Known rows, with every way that one mark hangs from another
z_922{z_63 z_401{z_583{z_192 z_526}} z_563}: [-0.36 -2.12  0.13 -0.08 -2.00 -2.82  1.54 -0.90  1.03 -1.21  0.61  1.89
  1.50 -1.11  0.68 -1.33  1.82  2.26  1.37  0.14  0.35 -0.30 -0.35  0.66
 -0.20  0.41 -3.25  0.27  1.02  0.17  4.27 -0.37 -0.46  0.67 -0.28 -0.70
  0.95  0.12 -0.51  0.83 -1.43]
z_922{z_401 z_571{z_92} z_583{z_192}}: [ 1.20  0.28 -1.76 -1.46  1.25 -0.37 -0.61 -0.43  0.33  0.13  1.33  0.43
 -0.83 -1.67  0.24 -0.18  1.86  0.34 -0.25  1.78  5.09  0.44 -0.88 -0.42
  0.08  0.95  0.31  0.28  2.06  2.42  4.04  2.72 -0.46  0.65 -1.00  0.36
  0.76 -0.79  0.53 -0.06 -0.01]
z_63{z_571{z_90 z_92} z_922{z_401}}: [-0.19  1.11 -0.92 -0.73  1.09 -0.43 -0.98 -0.29 -0.08  2.10  0.08 -1.04
 -1.39 -1.69 -1.06  0.09 -0.78 -1.36  1.05  1.42  0.20  0.20 -2.11 -0.47
 -0.82 -0.02  1.16  0.85  1.70  0.77 -0.44  3.11 -0.73  3.25  0.54  0.90
  0.76  0.63  0.24  1.14 -0.19]
z_92{z_63{z_922} z_563{z_192{z_90} z_401 z_583}}: [-0.45  0.33 -0.31 -1.08 -0.59  0.84 -0.38 -0.11 -1.48  0.28 -0.56 -1.44
  0.53  0.21  0.46 -0.20 -2.12  0.66 -0.76 -2.48 -3.76 -0.28  0.18 -0.23
  0.43  0.05  0.65  0.13 -1.22 -0.39 -2.11  0.92 -1.15  0.93  0.97 -0.24
 -2.23  1.29 -0.67  0.72 -1.18]
z_401{z_583{z_192} z_922}: [-0.23  0.14 -0.16  1.36 -1.39  0.21  1.54 -1.24  0.02 -0.88  0.42  0.72
 -0.04 -1.14  0.74 -0.39  0.45  1.77 -0.30 -0.08  1.73  0.65  0.47  0.38
 -1.00 -0.29 -2.57  0.07 -0.18  0.80  0.37 -2.01  0.62 -0.38 -0.72 -0.19
  0.80 -1.95  0.13 -1.41  0.13]
z_563{z_192 z_583{z_526}}: [ 0.60  0.17  1.01  0.22 -1.19  3.01  0.37 -0.44  0.46 -1.14 -0.44  0.38
  0.71  0.48  0.25 -0.57 -0.06  0.51 -1.49 -1.43 -1.87 -0.08  1.28  2.00
 -0.25  0.40 -1.12 -0.60 -1.63 -0.58  0.89 -1.08  0.53 -0.61 -0.90 -1.27
  0.44 -0.48  0.11 -1.77 -0.68]
z_526{z_192{z_90{z_92} z_563}}: [ 0.08 -0.28  0.10 -0.31  0.23  2.68 -0.64  1.13  0.15 -1.76 -2.07  0.59
  0.09  0.91  0.23  1.19 -1.29 -2.02 -0.70  1.10  3.37 -0.42  0.66 -0.85
  0.06  0.82  1.59 -0.79  0.73  1.42 -1.93  1.91  1.13 -1.77 -0.44  0.79
 -0.22  1.68  1.28  0.11  1.49]
z_92{z_63{z_571} z_90{z_192}}: [-0.02 -0.48  1.66  1.14 -0.18 -0.18 -1.01  0.18 -0.35  1.22 -1.57 -1.43
 -1.08  0.99 -1.15  1.82 -0.37 -2.61  0.00 -0.22 -0.59  0.74 -0.26  1.08
  0.11  0.02 -0.74 -0.45  0.60  2.01 -0.83 -1.71  0.43  0.27  1.16 -1.43
 -0.10 -0.89  0.08 -0.53  1.12]
z_526{z_192{z_90{z_63{z_571} z_92}}}: [ 0.05  0.36  1.12 -0.39  1.31  0.98 -0.97  1.01 -1.07  1.19 -1.72 -0.45
 -2.29  0.69 -2.33  1.81 -1.06 -3.15 -0.62  2.47  2.07 -0.58 -0.12 -1.92
  0.09  0.42  1.23 -1.54  1.32  2.02 -2.25  2.46  0.26  0.57  1.34  1.01
  0.66  1.20  0.90  0.56  0.51]
z_90{z_92{z_63 z_563{z_401}} z_192 z_571}: [ 0.19 -0.70 -1.37  0.08 -1.45  0.00 -0.96  1.55 -1.97  0.87 -1.65 -1.80
 -0.53  0.80 -1.46  0.73 -1.39 -1.61  0.47  0.17  1.38 -0.09 -0.53 -1.61
  0.38 -0.51  1.18  0.96 -0.12 -0.58 -5.35 -0.74 -0.31 -0.57  0.62  0.10
  0.14  1.09 -0.13  0.50  0.49]
z_192{z_90{z_92} z_563{z_401{z_922} z_583{z_526}}}: [ 0.07  0.74 -1.65  0.46  0.69 -0.22  0.51 -0.68  0.02 -1.52  0.94 -0.04
  0.47  0.38  1.70 -1.40 -0.72  0.49 -0.21 -0.64 -3.00  0.24  2.56  0.20
 -0.02 -0.31  0.53  1.22 -1.39 -1.53 -1.16 -1.25  0.55 -2.57 -1.30  1.39
 -0.56 -0.35  0.50  1.03 -1.75]
z_526{z_192{z_90{z_63 z_92 z_571} z_563{z_583}}}: [-0.34  0.78  0.44 -1.27  1.00  2.64 -0.74  1.94 -0.79  0.23 -1.15  0.31
 -0.84  0.83 -1.75  0.65 -0.86 -3.27 -0.70  0.84  1.46 -1.00  0.92 -1.85
  2.02 -0.19  2.15 -0.30  0.67 -0.48 -3.31  0.42  0.45 -1.76  0.77  1.29
 -0.52  0.84  1.16  1.32  1.00]
z_571{z_90{z_63} z_92 z_192{z_563{z_583}}}: [-0.25  1.40 -0.10 -0.75  0.74  1.52 -0.84  2.51  1.01 -0.46 -0.49 -0.47
 -1.37 -0.39 -0.47 -0.23  0.08 -2.01  0.42  1.14  2.19  0.11 -0.01 -0.04
  0.16  0.89  0.98  0.17  0.89 -1.79 -0.75  1.81 -1.17 -1.20  0.99  0.42
 -0.88  0.19  1.65 -0.26  2.55]
z_563{z_401{z_922{z_63{z_571}}} z_583}: [-0.10  1.17  0.62  0.41  2.23 -1.62  0.08 -1.84  0.67  1.31  0.93 -0.51
  0.73 -2.64  1.54 -0.27  0.33  1.43 -0.18 -1.61 -3.63  0.26  0.41 -0.51
 -0.53 -0.29  0.58  0.56  0.26 -1.02  1.39 -2.22  0.41  0.94  1.19  0.44
  0.04 -1.51 -0.74 -0.47 -2.47]
z_563{z_401 z_583{z_192 z_526}}: [ 0.43 -0.18  0.31 -0.16  0.06  0.17  0.46 -0.33  0.57 -1.57  0.13  0.96
  0.63 -1.14  1.03 -1.55  1.01  1.20 -1.32 -1.28 -1.84  0.38  1.69  1.99
 -0.40  0.88  0.16  1.18 -1.06 -0.88  2.07  0.25 -0.10 -0.91 -0.22  0.22
  1.24 -0.43 -0.34 -0.29 -0.87]
z_90{z_92{z_63{z_922{z_583}}} z_192 z_571}: [ 0.93  1.54 -0.90 -0.72 -1.03  0.39 -1.51  0.48 -2.49  2.19  0.98 -1.26
 -0.72  1.75 -2.08  1.06 -0.70 -1.94  0.85  0.36  0.31 -0.39 -1.18 -0.94
  1.58 -1.12 -0.27  0.70  0.59  0.87 -4.10 -2.82  0.23  1.79  0.89 -0.22
 -0.79 -0.55 -0.34 -0.04  0.77]
z_401{z_583{z_526{z_192} z_563} z_922}: [-0.72 -1.42  1.07  2.11 -3.12  0.06  1.31 -2.84 -0.22 -1.51 -0.54  1.26
  1.12  0.41  0.53 -1.49  0.01  2.69  0.02 -0.84 -3.56  0.00  0.89  0.59
 -0.40 -1.31 -4.77 -0.22 -2.38 -1.66  0.31 -2.81  2.24 -0.93 -2.40 -0.12
  0.74 -1.18 -1.31 -1.52 -0.38]
z_90{z_63{z_922} z_192{z_563{z_401 z_583}}}: [-0.77  0.88 -0.86 -2.62  2.21  0.25 -0.49  0.70 -0.80 -0.32  0.43 -0.51
  1.39 -0.15  0.99 -0.28  0.00  0.31 -0.32 -2.90 -4.34 -0.53  0.34  0.30
  1.12 -1.05  2.76  1.28 -0.90 -1.79 -4.39  0.04  0.26 -0.91  0.95  1.17
 -2.27 -0.31 -0.64  0.62  1.83]
z_922{z_63 z_401{z_583} z_571}: [ 0.13  0.49 -0.52  1.02  2.51 -1.78  0.92 -0.92  1.10  0.75  0.78  0.24
  0.47 -2.12  1.01  0.26  1.44  1.36  0.18  0.48  1.11 -0.09 -0.81 -0.07
 -0.80 -0.01  0.10  0.02  1.97  2.11  2.69  0.89  0.31  1.31  0.89 -1.11
 -0.26 -0.70  0.19  0.02 -0.75]
z_583{z_192 z_526 z_563{z_401}}: [-0.31 -1.73  0.19  0.39 -2.14 -1.93  0.55 -0.57  0.67 -1.62 -1.09  1.29
  0.54 -0.18  0.26 -1.10 -0.19  1.80 -0.49 -0.95 -1.07  0.39  1.03  1.28
 -0.46 -0.11  0.08  0.33 -2.02 -1.95  1.10  0.37  0.06 -0.65 -1.40  0.44
  1.55  0.84 -1.04  0.12 -0.41]
z_583{z_192{z_90{z_92} z_563} z_526}: [ 0.25 -0.69 -0.08  0.52 -1.61  1.42 -0.42  1.14  0.47 -1.74 -0.62  1.05
 -0.04  1.14 -0.28  0.81 -1.44 -1.87 -0.09  0.88  2.74 -0.15  1.06  0.00
  0.04  0.69  0.93 -0.57  0.48  0.60  0.73  1.22 -0.44 -2.24 -1.21  0.61
  0.59  1.33  1.38  1.18  0.32]
z_92{z_63{z_922{z_563{z_192 z_583}}} z_90{z_571}}: [-0.56 -0.01  1.85 -1.35 -2.06  1.07 -0.41  0.44 -0.90  1.37 -0.20 -0.87
 -0.33  0.64 -2.13  0.33 -0.33 -1.28  0.02 -1.33 -0.61 -0.25 -0.64  0.56
  2.65 -0.98 -0.75 -0.78 -0.75 -0.84 -0.68 -4.08 -0.26  1.69  1.10 -1.30
 -0.64 -0.94 -0.93  0.35 -0.62]
z_526{z_192{z_563{z_401{z_922} z_583}}}: [-0.48 -0.02 -0.04 -1.14  0.82  2.26  0.35 -1.19  0.59 -2.18 -0.43  0.96
  1.87 -1.50  2.65 -1.26  0.74  1.66 -1.21 -2.05 -2.47  0.19  1.52  0.40
  0.32 -0.06  0.08  0.81 -1.43 -1.56 -0.62 -1.03  1.90 -2.77 -0.49  1.25
 -0.47 -1.18 -0.77 -0.83  0.21]
z_922{z_401 z_583{z_563}}: [ 0.19 -0.87 -2.29 -1.60 -0.39 -2.45  2.09 -1.01 -0.13 -0.25  0.89  0.99
  0.53  0.78  0.93 -1.23  1.39  2.16  0.41 -0.01  0.21  0.45  0.51  0.54
 -0.19 -0.32  0.61  0.13 -1.87 -0.02 -0.48 -0.68  0.62  0.59 -1.10  0.13
 -0.27  0.42 -0.93 -0.66 -0.77]
z_401{z_583{z_192 z_526} z_922{z_571}}: [ 0.04  0.12  0.82  2.78 -1.30  0.30  0.64 -1.83  0.24 -0.26  1.61  0.90
  0.10 -0.93  0.15  0.01  0.77  1.39 -0.03  0.28  0.17  0.41  0.12  0.59
 -0.49 -0.51 -3.21 -0.34  0.13  1.12  4.54 -1.70  0.61 -0.89 -1.26 -0.51
  1.40 -2.66  0.01 -0.65 -0.41]
z_526{z_563{z_192{z_90{z_92}}}}: [ 0.25 -0.20  0.22 -1.03 -1.65  1.96 -0.56  0.92  0.59 -1.76 -2.06 -0.68
 -1.13  1.99 -0.41  1.31 -2.07 -1.38 -0.93  0.15  2.27 -0.21  0.78 -0.40
 -0.21  0.62  1.28 -1.21 -0.35 -0.11 -2.41  1.29  0.71 -0.68 -1.42  0.04
  0.07  1.98  1.10 -0.45  0.45]
z_571{z_92{z_63{z_922}} z_192{z_90}}: [ 0.26  1.63  0.62  1.82  0.52 -0.22 -1.98  0.77 -0.03  1.21 -0.67 -1.28
 -1.46  1.07 -0.73  0.96 -2.23 -1.25  0.35  1.21  0.65 -0.05 -1.44 -0.23
 -1.18  0.26 -0.89  0.04  1.57  0.28 -2.60  2.14 -1.94  3.23  1.52 -0.66
 -1.18  1.22  0.40  0.70  1.47]
z_563{z_401{z_922{z_63}}}: [ 0.04  0.59  0.02  1.77  1.61 -2.30  0.49 -1.03  1.20  0.29 -0.65  0.05
  0.80 -1.58  1.58 -0.50 -0.55  1.73 -0.43 -0.68 -1.37  0.17  0.11 -0.02
 -1.65 -0.18 -0.12  0.78  0.16 -0.31 -1.43 -0.12  0.16  1.05  1.17 -0.20
 -0.44  0.34 -0.61 -0.24 -1.11]
z_571{z_92{z_63{z_922}} z_192}: [ 0.57  1.20  0.78  0.74  0.00  1.11 -1.74  0.55  0.10  1.10 -0.32 -1.18
 -1.12 -0.10 -0.71  0.83 -1.21 -0.58  0.18  0.79  1.31 -0.04 -1.86 -0.18
 -1.08 -0.14 -0.70 -0.42  0.95 -0.83 -2.46  0.63 -1.59  2.90  1.40 -0.69
 -0.66  0.20 -0.49 -0.30  1.50]
z_401{z_922{z_563{z_192{z_90}} z_583{z_526}}}: [-0.11 -0.68 -0.31  0.76 -2.92 -1.36  1.18 -1.31 -0.58 -0.64  0.79  0.92
  0.48  3.20  0.14 -0.86 -0.22  1.41  0.91  0.27 -1.43  0.19  0.75  0.56
  0.35  0.03 -4.25 -0.38 -1.53  1.14  1.58 -1.81  0.54 -0.23 -2.01 -0.66
 -0.29  0.27  0.13 -0.41 -1.30]
z_92{z_563{z_583{z_526}}}: [ 0.36 -1.18  0.60  0.50 -0.62  1.75  1.39 -0.12 -0.39 -0.26  0.82 -0.02
  1.56  0.57  0.67 -0.57  0.01  0.64 -0.36 -1.34 -2.11 -0.24  0.58  0.35
 -0.94  0.22  0.35 -0.31 -1.85 -1.01  0.08 -1.36 -0.34 -0.83 -0.59 -0.51
 -0.10  0.50 -0.52 -0.70 -1.13]
z_401{z_922{z_63 z_563{z_583{z_526}} z_571}}: [ 0.41  0.15  2.34  2.01  0.58 -1.43  0.21 -1.72  1.36  0.77  2.61  0.52
  2.07 -0.75  0.84  0.05  1.33  1.65  1.01 -0.30 -1.96 -0.64 -0.32 -0.36
 -0.21 -0.31 -2.40 -0.70  0.20 -0.69  5.16 -3.56  0.18  0.81  0.40 -0.81
 -0.07 -1.52 -0.79 -0.09 -1.99]
z_63{z_922{z_401 z_563 z_571{z_192} z_583}}: [-0.04  0.35 -1.46 -1.81  0.45 -1.72  0.09  0.26 -0.54  1.02  3.16  0.58
  0.97  1.28  0.46  0.40  2.47  1.12  2.12  1.35  1.76 -0.13 -2.09  0.33
  1.18  0.11  1.07 -0.72  0.65  1.73  3.74  0.68 -0.37  1.74  0.83  0.27
  0.01 -0.63 -0.54 -0.06  0.40]
z_401{z_583 z_922{z_571}}: [-0.02  1.03 -0.15  2.21  1.16 -0.10  1.44 -1.61  0.02  0.60  1.48 -0.21
 -0.33 -0.94  0.63  0.46  0.84  1.64 -0.09  0.48  1.15  0.57 -0.14 -0.32
 -1.06 -0.89 -1.34 -0.30 -0.09  1.56  0.79 -2.33  1.19  0.09 -0.57 -0.62
  0.25 -2.48  0.10 -1.25 -0.03]
z_63{z_571 z_922{z_401 z_563 z_583}}: [-0.32 -0.69 -1.48 -3.60  0.37 -2.05  1.39 -1.10 -1.34  1.88  2.99  0.38
  0.56  0.37  0.08 -0.03  1.90  1.26  1.94  0.25 -0.55  0.05 -1.72 -0.80
  0.89 -0.61  1.13 -0.34 -0.26  1.09  1.05 -1.47  0.04  2.55  0.05  1.03
  0.18 -0.33 -1.52  0.73 -1.42]

Rows
[-0.39  0.46 -1.78 -0.74  1.08 -0.54  1.80 -1.03 -0.63  0.35  1.09  0.13
  0.44 -0.85  0.88 -0.87  0.63  1.88  0.14 -0.51 -1.21  0.04 -0.62  0.77
 -0.78 -0.86  0.31  0.72 -0.31  0.91 -2.33  0.20  0.32  1.96  0.17 -0.07
 -0.38 -0.47 -0.70  0.10 -0.33] | z_63{z_922{z_401{z_583}}}
[-0.10  0.86  0.36  1.74  1.04 -0.26 -1.52  0.99  0.24  1.09 -1.07 -1.02
 -1.94  0.89 -0.70  1.52 -1.33 -1.92  0.47  1.91  2.57  0.53 -0.91 -0.57
 -1.16  0.88  0.82 -0.44  1.97  1.02  0.15  2.48 -0.90  1.47 -0.07  0.02
  1.03  0.76  1.69 -0.32  1.07] | z_63{z_571{z_92 z_192{z_90}}}
[ 0.03 -0.16  1.38  1.72 -0.06 -0.17  0.38  0.97  0.11  1.86 -1.55 -0.60
 -1.81  0.71 -2.12  0.76 -0.69 -2.50 -0.61  0.56  1.32  0.59 -0.11  0.64
  0.28 -0.48  0.14 -0.03 -0.07  0.80 -2.69 -2.11 -0.35  0.92  1.52 -1.62
  0.07  0.08 -0.23  0.61  0.23] | z_92{z_63 z_90{z_571}}
[ 0.00 -0.15  0.25  0.01  1.64 -1.27  0.28 -0.61  1.11  1.66 -0.15  0.30
  0.44 -1.50  0.33  0.82  0.24 -0.13  0.40  0.18 -0.15 -0.11 -1.08 -0.31
 -0.99  0.19  1.39 -0.54  1.51  1.02  1.15  0.99 -0.34  1.92  1.49 -0.36
  0.50  0.60 -0.36  0.41 -1.43] | z_922{z_63{z_571} z_401}
[-0.43 -1.00 -0.70 -1.45  0.06  0.68  0.50  0.81  1.04 -1.97 -1.09  1.22
  0.58 -1.37  1.36  0.04  0.12  0.60 -0.84 -0.98  2.27  0.60  0.65  0.42
 -0.09  0.50  2.60  0.33 -0.33 -0.44 -0.18  1.10  0.02 -2.11 -0.43  0.88
  0.45  0.55 -0.05  0.35  1.09] | z_583{z_192{z_563{z_401}}}
[ 0.37 -0.92  0.32 -0.91 -0.32 -2.31 -0.23 -0.75  0.57 -0.15  0.68  0.65
  0.91 -0.05  0.37 -0.21  1.37  1.80  0.43 -0.35 -0.45 -0.18 -0.45 -0.02
  1.28  0.48 -1.02 -0.48  0.29  0.83  5.59 -0.08  0.42  0.13 -0.73 -0.92
  0.01  0.28 -0.57 -0.19 -1.52] | z_922{z_63 z_563{z_192 z_401} z_571 z_583{z_526}}
[ 0.51 -0.61 -0.29 -0.54 -0.03  2.19 -1.20 -0.44 -0.27 -0.62 -0.26 -1.33
  0.24 -1.47  0.38 -0.66 -0.33  0.90 -1.25 -1.16 -0.51 -0.11  0.04 -0.54
  0.20  0.28  0.57 -0.06 -0.54 -1.24  2.57  1.70 -0.29 -1.25 -2.25 -0.11
  0.29 -0.13  0.07 -0.57 -1.26] | z_922{z_571{z_92{z_563{z_192 z_401 z_583{z_526}}}}}
[-0.68 -0.94 -2.02 -1.65 -1.32 -0.55  0.96  1.88 -2.35  0.64 -0.62 -0.68
 -1.96 -1.23 -2.20 -0.30 -0.28 -0.65 -0.01  0.91  3.85 -0.12 -0.15 -2.59
  1.20 -0.79  2.14  0.31  0.14 -0.77 -3.42  0.30 -0.93 -1.27 -0.03  1.40
  1.04  0.38  0.28  1.05 -0.31] | z_90{z_63 z_92{z_563{z_401{z_583{z_192}}}} z_571}
[-0.20  0.32 -1.37 -0.84  1.07 -0.95 -0.92  1.67 -1.07 -0.13 -1.49 -2.11
 -0.72 -0.59 -0.35 -1.20 -0.45 -0.94  0.13 -0.15 -0.61 -0.03 -0.01 -0.68
 -0.40  0.77  0.59  2.27  0.33 -0.90 -3.49  3.12 -0.75 -0.51  0.53  0.72
 -1.11  1.24  1.05 -0.02  1.52] | z_571{z_90{z_63 z_192} z_92{z_563{z_401 z_583}}}
[ 0.19 -1.10  0.66 -1.07 -1.50 -0.23  0.55 -0.76  1.36 -1.07  0.13  1.12
  2.27 -0.29  0.91 -1.30  1.16  1.73  0.33 -1.12 -2.01 -0.75  0.28  1.37
  0.35  0.56 -2.20 -0.50 -0.27 -1.01  3.44 -0.57 -0.14  0.63 -0.01 -1.22
  0.01  0.41 -0.53 -0.18 -2.20] | z_922{z_63 z_401 z_563{z_192 z_583{z_526}}}
[ 0.19 -0.44  0.58 -0.33  0.28  2.34  1.18 -0.19  0.97 -1.25  0.92  0.96
  1.48  0.14  1.27 -0.48  0.47  0.42 -0.52 -1.65 -2.15  0.01  1.29  1.05
 -0.22 -0.07  0.77 -0.05 -1.68 -1.62  0.33 -2.25  0.45 -2.00 -0.97 -0.21
 -0.40 -0.41 -0.29 -0.28 -0.11] | z_192{z_563{z_583{z_526}}}
[-0.61 -0.81 -0.29  0.98 -0.06 -2.43  0.95  0.18  0.19 -0.89  1.12  0.40
 -0.11  0.52  0.55 -0.51  2.28  2.06  1.26  0.95  0.37  0.59 -0.20  0.96
  0.09  0.15 -0.97  0.19 -0.39 -0.09  3.76 -0.63  0.43 -0.66 -0.68 -0.43
  1.58 -1.13 -0.09 -0.31  0.46] | z_922{z_563{z_401{z_583{z_526}}} z_571{z_192}}
[-0.18  1.65  0.87  3.01  0.24  0.22 -2.60  0.75  2.43  0.43 -0.28 -0.38
  0.04 -1.48  0.45  1.38 -1.07 -1.55  1.54  1.63  3.28  0.00 -1.82 -0.95
 -0.35  0.56 -0.47 -0.40  3.21 -0.11  4.14  1.95 -0.66 -0.52  0.73 -0.24
 -0.53 -0.29  1.73 -0.25  1.75] | z_401{z_922{z_63 z_571{z_90 z_92 z_192{z_563}}}}
[-0.08  0.94  0.28  1.01  0.58  0.41 -1.01  2.36  0.00  1.93 -1.31 -0.63
 -2.42  0.60 -2.60  0.59 -0.78 -2.19  0.04  2.09  3.55 -0.15 -1.39 -1.03
 -0.19 -0.43  0.97 -0.12  1.17 -1.30 -3.96  1.39 -1.48  1.32  0.95 -0.14
  0.81  0.73  0.80  0.11  2.03] | z_90{z_63 z_571{z_92 z_192}}
[-0.14 -0.27  0.63 -0.53  0.26  1.58  0.07  0.66  0.09 -0.87  0.26  0.44
  1.36  1.43  0.26 -0.17  0.34 -0.61 -0.16 -1.85 -3.75 -0.50  1.14  0.97
  0.51 -0.50 -0.16  0.27 -1.20 -1.57 -2.01 -1.30  0.34 -2.46 -0.19 -0.18
 -1.32 -0.39  0.03 -0.02  1.62] | z_90{z_63 z_192{z_563{z_583{z_526}}}}
[ 0.06  0.50 -0.34  1.33  0.71  0.20 -1.01  2.98 -1.09  1.36 -0.15 -1.35
 -1.53  2.06 -1.82  2.49 -1.23 -2.85  0.63  2.99  4.87 -0.64 -0.99 -2.04
 -0.07  0.59  3.07 -2.26  1.38  1.82 -0.65  3.53 -1.74 -0.55  1.66  0.26
 -0.37  1.65  1.80  0.40  1.20] | z_922{z_571{z_192{z_90{z_63 z_92{z_563}}}}}
[ 0.25 -1.77 -0.09 -2.19 -1.61 -1.04  0.76 -0.62  0.68 -2.04  0.55  1.26
  0.12  0.62  1.05 -1.35  1.00  1.39 -0.51 -1.51 -2.40  0.61  1.09  1.04
  0.38  0.67  0.00  1.01 -1.48 -1.45  2.21  0.11  0.54 -1.70 -1.88  0.85
  0.82  0.68 -1.25  0.27 -0.30] | z_922{z_583{z_192 z_526{z_563{z_401}}}}
[ 0.97  0.30  0.58 -0.45  0.16  1.20 -0.09  0.14 -0.46  1.59  0.00 -1.16
 -2.21 -0.59 -1.57  1.90 -0.36 -1.62 -0.06  1.66  2.82  0.35 -0.40 -1.45
 -0.77 -0.12  0.81 -1.60  0.25  0.68 -1.86 -2.25 -0.26  1.26  1.14 -0.23
  0.78 -0.53 -0.34 -0.11 -0.73] | z_90{z_92{z_63{z_571}}}
[-0.38  0.63  0.87  1.35  1.39 -0.83  0.19 -1.12 -0.24 -0.49 -0.65  0.64
  0.02  0.61  0.39 -2.04 -0.21  0.58 -1.28 -0.45 -6.25 -0.31  1.99  0.83
 -0.28  0.04 -2.47  1.30 -1.26 -0.62 -1.28  1.61  0.52 -0.79  0.80  0.77
 -0.52  0.24 -0.41  0.88 -0.80] | z_563{z_401{z_922} z_583{z_526{z_192{z_90{z_63}}}}}
[ 0.13 -1.24 -1.87 -1.96 -1.90 -1.94  1.41 -0.78  0.02 -0.98  0.68  1.68
  0.68  0.09  0.71 -1.07  1.44  1.87  0.29  0.01  1.76  0.44  0.48  0.75
  0.40  0.21  0.14 -0.09 -1.06  0.20  1.97  0.17  0.16 -0.03 -1.11  0.48
  0.52  0.15 -0.68 -0.59 -0.53] | z_922{z_401 z_583{z_192 z_563}}
[ 0.08  0.25  2.11  1.03  1.27  0.98  0.07  0.13 -0.09 -0.30 -0.94  0.85
 -0.08  1.44 -0.68 -0.71 -0.18 -1.08 -1.35  0.13 -3.63 -0.74  1.38  0.82
 -0.21  0.69 -1.60  0.05 -0.47  0.45 -0.74  1.90  0.16 -0.18  1.04 -0.22
 -0.51  1.08  0.20  0.46  0.31] | z_563{z_583{z_526{z_192{z_90{z_63}}}}}
[-0.22  0.31  0.43  0.21  1.63  1.27 -2.85  0.60  0.03  0.25 -0.60 -1.58
  0.47 -0.09 -0.05  1.94 -1.07 -2.33  0.04 -0.83  1.40 -0.18 -1.64 -0.06
  1.15 -0.79  2.16  0.07  1.98  1.19 -0.21  1.11  0.59 -0.44 -1.10 -0.07
 -1.41 -0.72  0.83  0.24  2.81] | z_63{z_922{z_571{z_92{z_90{z_192{z_563}}}}}}
